[  0.0   3.0  10.1   6.5   8.4   1.2  14.7 -14.3   9.6  11.6  26.8  -6.6
 -15.2  15.5  -1.9  -8.0  -6.4  -1.7   4.0  -1.1  -2.0  -0.2  -1.5   6.8
  12.2 -11.3 -27.0  12.7  10.7  -0.9 -32.4   4.4  12.3   6.6  10.2 -27.7
 -24.0   0.7  -5.7  13.1   7.5  31.4   9.2  -3.2   3.3  -0.2 -21.0 -14.1
  -9.5 -19.5 -15.8  12.2  -8.6  -4.5  -5.7  17.4   9.5  -7.6  -4.3  20.2
  10.6  11.4  47.6  -5.0   4.9   5.5   8.7  -5.3   1.3  -1.0  10.5  -1.2
  19.2   0.3   7.0 -31.3  -4.9 -19.4]	boru & rovu
[ 28.6 -29.5  15.7  18.0 -11.4  18.8   9.2  -2.1  10.0  -1.5  21.2 -32.2
 -32.7 -12.3  -2.1  -8.5   0.2 -18.8   8.5   7.0   7.8   6.5 -36.4  20.6
 -10.2   1.0   2.0  -4.2  -1.4   1.0 -13.3   5.7   6.9   0.5 -10.3 -24.2
   2.6  -1.7  -4.0  -2.4   2.7 -10.8  13.0  -5.1   2.6  -5.8 -32.7 -28.5
  31.4   3.2 -48.3  12.5  12.6   2.4   8.2  -5.3   5.4   8.1   6.7  10.3
  -1.8  17.7  -0.4  -8.3 -15.9  -3.1   2.4  -9.6 -15.3  11.6   4.3   2.5
  -1.3   9.5  14.9  -5.6  14.6 -14.5]	boru & nipiz
[ 22.2   7.5   2.2  11.3 -15.9   4.6 -13.0  -3.7   3.2   9.9  -2.5 -16.0
  -8.6 -14.8   1.6  -8.1  -7.5 -14.7   6.5 -10.1   8.8   7.9 -30.9  -0.6
 -20.1 -11.9  10.7  -9.5  -1.4 -13.7 -17.7  -4.5   2.1   5.0   5.5 -21.3
   8.6  10.2   2.5   6.7   9.6 -21.7  16.9  -7.8  -9.0  -6.9 -24.7 -20.9
  10.5   9.4 -14.2   8.2   4.0  -3.3   1.0  -5.3  28.7  10.6  -5.9  11.6
   8.1  23.4   6.2  -1.8 -15.5   9.0  -1.4 -21.0 -17.4  14.6   0.7   6.4
   8.7  11.0  12.3  12.1   4.2  -8.5]	boru & Mov
[  1.2   8.9  -5.8  20.5  -2.6   7.8  17.7  -5.1  21.5  28.3  22.1   9.1
   0.4  -2.4  -0.9 -19.6  -5.1   7.2  -1.8   7.0   1.0  33.0 -56.3  17.8
  11.0 -10.7  17.0   2.1  -1.1 -18.9   8.1   1.6  18.3   7.1  18.2 -21.0
  21.2   6.4  -8.9 -12.7  13.7  -4.5  22.2  -6.2   3.8  -7.7 -38.0 -23.5
  26.2   1.3 -67.9   4.6 -33.6  18.8  11.0  35.8  12.3   4.4 -16.0  10.5
  38.3   7.9   5.8 -22.3 -13.9   9.4  18.7  -1.4  -3.7  -0.6  13.6  -4.5
  13.2  -2.3  22.4 -46.3  15.5  11.7]	boru & teki
[-13.3  -4.1   5.5   5.2 -16.0  -2.5   3.4 -10.2  -2.2  11.8  30.2 -11.2
 -23.2   7.0 -11.5  -4.9   7.1   0.8  -0.8 -10.4  -8.1 -12.7  -7.0   9.3
  15.9 -10.2 -13.1   5.9   0.7  18.2 -41.3  -2.2   0.0  -0.5   9.5 -24.2
 -24.2 -11.2  22.6  -7.2  -3.9  35.3   3.3  17.5   9.5  -2.3  -9.9 -16.8
   9.9  -7.7 -13.1   4.2  -4.3 -12.3  -4.2   9.8   8.6  -2.5  -2.1  10.7
   5.3  10.5  -0.1 -15.7  -9.4   6.9  -0.5  -1.3   7.8   2.2  13.1  -2.3
   0.8 -11.9   1.5  -3.8  -0.3  -9.6]	boru & rovu
[ 23.4  25.0  -4.7   4.2 -14.1  33.8  27.5 -31.7 -11.1 -19.3   0.1 -27.0
 -26.8   1.4 -14.5 -20.6  72.4 -47.2 -16.7   8.9  10.1 -15.1   0.1  10.2
   2.0  16.1  28.8   4.9   9.9 -11.3 -26.2   4.9 -16.3  12.8 -36.3  -7.7
   7.5  -0.2  21.0  -2.6  -6.3 -59.6  22.5 -12.6 -12.0  20.2  19.0 -10.0
  79.3  30.1 -10.0  -5.0  15.9  11.7  19.1 -24.1 -13.9 -28.4 -82.4  -6.1
 -24.4  28.1 -19.0 -16.7 -28.9  -2.8 -13.6 -26.2  -5.3  11.2 -12.4  18.3
 -21.1   8.9  18.7 -31.7   1.2   4.9]	boru & Mov
[ 22.4  22.4  -8.3  16.8 -11.0  18.6  26.3 -31.4  -2.0  13.7  21.1 -15.4
 -30.3 -17.7  -4.2 -15.5   1.5 -10.7   9.7   6.5  14.8   2.9 -41.1   7.5
  22.0   0.3  -0.2   0.8   3.9 -12.4  41.0  13.3   9.6  11.3  10.9 -19.5
 -19.7 -24.2   3.7  19.5  -1.2  10.9  15.8   9.5   6.5  -5.2 -37.5 -29.8
  44.3   4.6 -30.2  11.4  -7.7 -14.6   1.2  16.5  10.1 -11.2   0.6  14.1
   7.5  38.1  -7.9   1.0  -7.1   7.8  13.0 -22.7  -5.8  -6.2   9.3  34.6
  16.8  -4.5  29.7 -49.7  -6.4  -7.7]	boru & rovu
[ 34.2  17.5  19.9 -11.3 -10.6   4.1  29.5   5.5  12.4  -6.3  32.2   7.0
   4.1 -10.9   3.4 -26.6  33.8  11.5 -12.1  11.5  10.7   5.7  10.1  37.5
  14.8  15.0  -1.3  -0.1  -6.7  -9.7 -10.4  13.3   9.5  -4.4  -3.1   9.9
  -0.3   0.1 -14.0   5.4   3.7 -11.8 -11.6 -13.0   8.2  -1.4 -33.8 -15.7
  25.0 -33.7 -45.4  20.2  -5.6   7.4  13.2  26.1  -1.3 -15.4  12.1  10.7
  18.1  23.2   5.0 -12.2 -14.0  -0.9 -18.3   3.6   2.1  -4.5  -0.3  -5.3
  15.2   8.1  -8.3 -10.0   8.0   0.3]	boru & rovu
[ 19.3  10.2  -8.8  13.9  -8.6  13.3  23.6 -11.1   5.7  20.9  68.1  -0.1
 -11.3 -16.3   2.3 -23.6  36.1   0.2   0.6  -5.6   8.5  -2.1 -32.5  28.1
   6.2   4.7  -2.9  17.1   7.5  -4.5 -44.0   7.1  10.0   8.6  23.0 -11.0
 -17.1  -3.5   3.7   0.2  -4.9   2.8  10.8   1.1   6.3  -6.1 -39.0 -29.2
  22.4  -6.3 -29.9  20.7  -4.5   2.6   6.1  23.0  -1.5  -5.1   4.2   6.6
   8.7  30.6 -14.6 -25.9 -52.4   8.5  -5.9 -13.3  -1.6  52.1   5.6 -10.3
  10.8   4.5  24.9 -37.4 -15.6  -1.6]	boru & rovu
[ -2.0   6.8  -1.3   1.5  -7.0   9.7  22.6  -8.8   7.1   1.2  18.6 -10.1
  -9.8  -8.7   0.5 -14.1  -1.2   9.4   3.8   3.4   4.8  -3.2 -13.9   4.8
  24.0  -8.2 -27.0   6.7   8.6   1.4 -28.0   5.7  22.7   6.1  -0.2 -22.2
 -28.7  -1.8   3.7   2.2  -4.8  30.1  16.8   7.9  10.6   3.7 -23.2 -16.0
  24.1 -10.8 -19.9  11.8  -1.8  -9.7   0.3  16.1   6.1 -13.4  -8.8  18.1
   7.0  36.4  -3.7 -13.3  -9.4  10.1   6.6  -3.7   6.8  -0.6   9.8 -12.4
  12.9  -2.0  12.3 -33.5  -0.2  -7.1]	boru & rovu
[ 13.7  12.9  -0.6  18.3  -8.8  16.0  15.4 -10.7  19.1  11.1  -8.8 -11.8
  -6.3 -10.3  -9.8  -5.6 -16.1 -11.8  12.4  -3.1  15.7   3.5 -27.6   3.2
  -4.6 -19.6   8.4   4.8   3.0   4.5 -12.5   3.9  17.1   9.4   9.5 -29.5
  -1.3   4.7  -7.5   7.9 -10.5  -5.3  13.2   6.9   2.6  -6.5 -24.2 -14.7
  18.3  -8.0 -38.8   5.8 -17.7   5.4   0.0   7.0  15.1   0.7  -6.5  27.6
   9.6  23.5   6.3  -7.6  -4.4   6.8  20.5  -5.3  -4.3   2.5   4.6   5.4
  10.9  16.7  22.7 -31.6  -0.2   0.6]	boru & Mov
[ 20.7  16.7  13.8   2.8  -5.4   0.7  25.0   7.5  11.8  -6.4  34.7  -9.9
  -4.1 -20.4   2.1 -14.1   6.5   9.2  -3.1   5.6  12.5   0.0 -14.4  17.2
   1.7   4.8  -7.9  -2.8  -1.5  -3.7 -11.4  -6.6  -3.9  10.4  -4.8   1.7
  -9.8   2.1  -1.1 -15.7   3.9  -5.6   8.6  -2.7   4.6   0.4 -14.6 -26.7
   6.2 -22.0 -32.4  22.3  -1.7  -0.7   5.4  12.2  -2.6 -12.5   6.1  -3.0
   8.2  23.9   3.2 -12.0 -11.4   1.8 -22.6 -12.2   2.5  -6.2  -0.6  -4.6
   7.6   4.8 -26.1  -2.5  -2.7  -4.2]	boru & rovu
[ 21.1   4.7  24.6  15.2 -12.6  -6.3  22.1   5.2   5.7  -6.7  14.5 -35.0
 -19.9  -3.4  -2.3   2.8  10.4 -11.1  30.2  -0.3   9.7  20.5 -12.7  13.7
 -18.6 -12.7 -15.9  -0.5   2.2  11.9 -43.4  -4.4  -8.9  -3.5   2.8 -22.9
  -1.1   4.6  -7.5  -1.8   1.5 -10.8   7.2  -9.6   3.9  -9.8 -29.9 -12.8
  11.6 -14.3 -32.2  24.3  20.5   3.8   7.8 -10.5  19.4  12.0   6.1  13.7
   8.7   6.5  17.0   0.6 -12.5  -4.2 -12.8 -15.7 -10.5   0.9   3.7   3.0
   8.5   9.7  13.1  19.7  -0.2 -33.3]	boru & Mov
[ 20.2  21.8   3.8   2.9 -16.9  10.9  -1.5 -17.4  12.0   3.2 -21.2 -25.0
 -17.2   6.8  -7.2   1.2   8.1 -14.3  12.9   4.9  12.2   3.1 -22.8  13.6
 -16.4  -9.2   0.4   2.9 -18.0   1.3 -20.6   8.6   3.3   0.9  -2.5 -29.6
   4.2   0.6  -1.3  25.4  -0.8  -7.2  22.6  -0.3 -14.5  -4.5 -23.8 -21.3
  38.5  -7.6 -35.1   7.1  -6.1   8.2  -3.7  -6.4  10.4   2.1   1.9  19.4
  -8.3  -0.2  19.7  -4.2  -5.6  -1.3   4.5 -11.6 -13.2   5.6  13.9  13.0
   9.4   3.0  20.1 -10.4   2.8 -20.3]	boru & nipiz
[ 22.0   6.4  10.2  14.3 -14.5  17.8  24.8   9.8   9.0   4.0  58.0  -7.7
 -13.4 -24.3   5.0 -23.4  16.3  14.4  -9.1   1.5  14.1   7.2 -22.8  16.1
  18.8  13.0 -18.5   9.5   6.6  -3.4 -22.8   5.7   8.7  -7.2   1.7   3.2
  -8.6   1.9   0.1 -18.2   4.9   3.4  -1.5  -1.4   8.6   2.5 -35.6 -16.5
  14.3 -16.5 -48.3  17.3   6.2  -4.9   9.0  22.4  -2.3 -15.7   4.1   1.3
   7.8  31.9  -5.1 -10.8  -8.1  12.5 -13.5 -19.4  -1.2  -4.0  16.2 -13.5
  19.5   9.2   0.6 -16.5 -14.7   1.6]	boru & rovu
[ -6.3 -12.1  -2.2   0.4 -13.0   9.1  10.1 -17.2   7.9  17.1  17.6  -1.4
 -24.4  -4.0  -5.4  -1.0 -16.7  10.0  14.6  -0.6  12.6  -2.8 -19.0   8.4
  19.7   5.1 -22.5   9.4  -8.2  -1.5 -24.3   9.4   7.4  -0.1   2.1 -16.8
 -19.6  -7.0 -15.8  -2.3 -12.3  37.9   8.3   8.4   0.2   5.7 -11.5 -16.3
  23.4 -13.6 -19.1   5.4 -13.3  -9.0 -13.6  22.2   8.9 -11.9   5.2  11.5
  14.1  24.9  -5.5   1.5  -9.0  11.2  18.0  -2.5  17.9 -12.0  18.6 -15.9
  16.0  -3.9   2.8 -17.1  13.1  -3.4]	zurir & rovu
[  5.0   8.6  16.0  11.8  -3.0   4.9  10.1 -17.1   0.2  12.4  24.6 -12.1
  -7.6 -12.7  -4.1 -10.1 -19.6  -6.4   9.0  -9.0   0.8 -12.4  -8.3   2.3
   1.8 -13.6 -13.7  14.6   3.6  19.2 -36.9   2.0   1.7   3.8   6.3 -34.0
 -31.7  -2.3 -10.6  24.6   5.7  29.6  14.9   6.9   6.0  -1.8 -25.6 -12.2
   7.3 -20.2  -4.5  20.3  13.3  32.2 -12.3   6.1  14.7 -22.9  -4.9  25.0
   0.1  39.1 -11.8   6.1  -7.1   4.1  11.4  -4.4  -4.3   0.3   6.9   7.3
   6.8  11.9  13.5 -16.3 -12.7 -22.9]	boru & rovu
[ 27.8  -1.3  10.5   4.4  -8.2   6.0  27.5  -2.5   3.7   1.4  34.8  -2.3
   3.0 -20.1  -2.5 -24.5  22.5   3.6  -5.4   1.1  18.4  -0.8 -23.5  13.8
   7.1  -4.3  -5.0   3.6   6.2 -10.2 -36.0  10.0   9.9  -3.2  -0.3  -5.1
 -12.9   1.8  -5.5  10.1   7.2  -3.9   6.5  -4.3   1.1 -10.4 -33.5 -19.0
  15.5 -12.8 -29.8  12.4  11.8  -3.8  16.6  17.7   4.3 -11.7   5.4  17.6
  19.1  19.8   7.5  -9.3   0.2  -1.2 -12.5 -17.6  -1.6 -11.7   4.3  -2.2
   7.9   4.7  20.4 -19.8  -9.2  -6.7]	boru & rovu
[ -0.6   0.1   0.1  16.2  -4.5   8.8  15.3  -2.5  16.5  20.6  11.6 -10.5
 -11.6  -8.9  -3.2 -11.2  14.2   1.7   2.0   1.3  17.7   7.6 -15.7  13.6
  24.0  -5.7  -8.7   7.8   3.2   2.8 -22.4   6.1  -0.8   3.4   9.5 -21.9
  -2.5   1.8   0.9  -8.6  12.3  17.7   8.3  14.6   6.9  -8.3 -18.5 -18.8
  23.4  -8.8 -30.8  -6.0 -16.4  -6.3  -3.1  12.9   8.9  -8.3  -3.9  17.5
  18.8  18.0   9.2 -22.7 -12.6  -7.2  15.4  -9.1  13.2   1.9  15.8  -2.5
   1.3   7.2  18.3 -18.2  -5.3  -6.7]	boru & rovu
[ -0.6  10.5   0.4  -2.4  -7.3   3.6  19.0 -11.6   4.5   9.2  32.0  -4.5
  -8.8  -3.0  -5.8  -4.2  25.1  -4.6   4.3  -5.2   6.9   3.8 -11.7   7.5
  -0.7  -2.0  -6.1   2.4   3.7   1.7 -20.1   7.0   5.8  -1.5  10.4 -15.4
  -8.2  -6.1   7.3  -7.3  -1.4   9.3   8.9  -8.1  -8.4  -1.9 -22.1 -17.1
   5.0 -11.5 -14.4  18.5   6.5   6.0 -20.1   8.3   5.6  -1.8   0.0   7.3
   6.6   8.2 -17.1  -2.4 -11.8   4.2  -9.1 -28.7  -4.8   2.9   3.7  -7.1
  11.3   2.1  16.1  -3.0  -0.1 -23.6]	boru & rovu
[  6.0  17.1  12.1   0.8 -11.2   0.8  26.4 -12.0  12.2   9.6  27.1 -13.6
 -28.3 -19.6  -5.4 -13.9  -2.3   2.3   2.0  -7.7  16.0   4.3 -15.8  18.6
   8.1 -11.8 -12.8   5.9   5.1 -19.4 -34.6  15.7  11.9   3.7  14.4 -28.4
 -13.2  12.8  -3.2  -1.4   5.6  17.7   6.8  11.8   3.7   3.6  -6.8 -20.3
  22.0 -21.5 -35.2   1.7  -3.9 -19.8  -0.4  14.6  10.4 -12.6  -6.9  13.3
  15.2  49.8  14.0 -24.0 -18.8   7.2 -14.9  -5.5  19.3   0.5  -0.8   6.5
  19.2  -0.6  18.7 -24.1  -8.7 -18.2]	boru & rovu
[ -6.1  10.0  -7.1   7.0 -12.8   6.1  18.7 -13.0   6.4  15.9  10.7 -19.3
  -7.3   3.5   6.1  24.0   1.2   7.0  27.8  11.3  11.3   6.5 -23.8  14.6
   9.9   1.3 -27.2   3.1   8.7   1.3 -17.9   3.9   6.8   9.8  21.8 -26.0
 -14.0   6.7  11.8 -19.5  24.6  23.9 -10.5   6.7  11.9   1.2 -20.2 -15.8
  41.5  -5.5 -28.8   4.8 -15.1 -20.7   0.2  -3.4   7.2 -10.0  -2.5  51.9
  15.4  25.8  12.9 -21.3 -16.7  10.3  -8.2  -2.8  16.7  -1.6  14.2   0.4
  19.3  -9.0  26.9 -34.1 -26.1 -13.6]	boru & rovu
[ 17.6  -2.9  13.3   8.1  -9.5  19.8  15.9   1.7   4.2   3.6  -6.0 -13.1
 -12.9  -1.7  -6.9  -7.5   4.6 -23.2 -21.5  -1.0  10.6   5.2 -22.1   1.2
 -16.9  -0.1 -13.2   5.8 -16.2   4.9  -3.7   4.9   2.5   6.9  -7.3 -18.8
   7.3   0.3   1.4  -2.4  -0.7  -8.9  23.4  -9.7  -4.6  -8.8 -18.7 -17.5
  26.2  -5.5 -36.4   4.3  -9.0  19.2   7.6  -1.9  19.3   7.7   0.6   7.7
  -1.0   0.5   6.0  -9.9 -16.3  -2.1   1.9 -19.8 -10.4   3.4  -1.7   8.9
   6.4   6.6   5.0  -2.3   5.5   0.0]	boru & nipiz
[ 23.6  27.6   5.4  13.7  -3.0   1.3  30.3  -4.9  11.7   1.4  15.4  -2.5
  -6.7 -19.1  -0.4 -24.2  12.9   3.2 -10.2  -6.6  20.9   7.7 -29.1  18.3
   6.5  -5.3  -5.2   0.9  -4.0  -3.3 -24.5   7.5   8.0  17.4   1.8 -17.3
  -9.4   8.8 -17.0   4.5   9.0  -0.9  -0.4   2.1   9.2  -4.3 -23.7 -24.5
  19.6 -15.9 -34.9  21.6   6.4 -12.4  13.6  14.4   1.7 -15.8   3.9  10.7
  39.3  49.9   3.5 -14.6 -12.0  18.7  -7.8  -3.2  -1.3   1.1   7.1  -6.7
  10.7   7.2  22.2 -17.9 -15.2   4.6]	boru & rovu
[  5.9  21.9  -5.8  10.3  -8.4  12.3  19.2 -11.4  -0.7  28.7  27.1   1.9
 -31.4 -13.6  19.6 -10.9   9.7   8.7   3.9 -12.7   7.9   3.7 -27.4  10.9
  11.5  -2.4 -16.6  14.5  -7.0   0.4 -41.7  10.1   2.9   4.0  11.8 -16.8
 -15.8  13.8  -0.9   9.4   3.4  29.8  21.0   6.6  -1.7   6.7 -28.1 -31.1
  28.0 -19.1 -23.1  17.0  -7.7  -6.4  -3.1  22.8   5.8 -12.4   0.6  19.8
  21.6  25.6   1.6  -3.8 -39.5   9.3  -1.0  -6.8   9.1  -4.3  13.1  -7.7
  16.0  -6.4  23.8 -35.1 -10.9 -11.7]	boru & rovu
[-26.5  -5.3  -8.0   3.3   1.4  14.3 -14.6 -27.3 -16.5   7.7   5.6 -17.5
  -1.8  34.0  -2.9  17.7  -7.1  10.1  14.4   2.4 -25.5 -21.5  18.3 -26.9
 -10.4  -9.8 -10.6   5.1  19.3  29.0 -55.2   8.1  -2.0 -12.6   1.7 -25.9
 -35.3  -5.0   6.0  14.4 -15.5  16.1   0.6  -6.5   5.8  -2.9 -11.0  -6.4
  -9.7  18.7  19.8  12.2  18.3   2.7 -16.8 -16.3  -2.6  13.9  12.0  14.9
 -17.6 -18.4 -14.5  17.0   1.2   0.2  -2.2 -12.1 -21.3  -3.4   2.8   2.6
   8.8  -7.3   8.5  -7.8 -17.1 -29.3]	boru & rovu
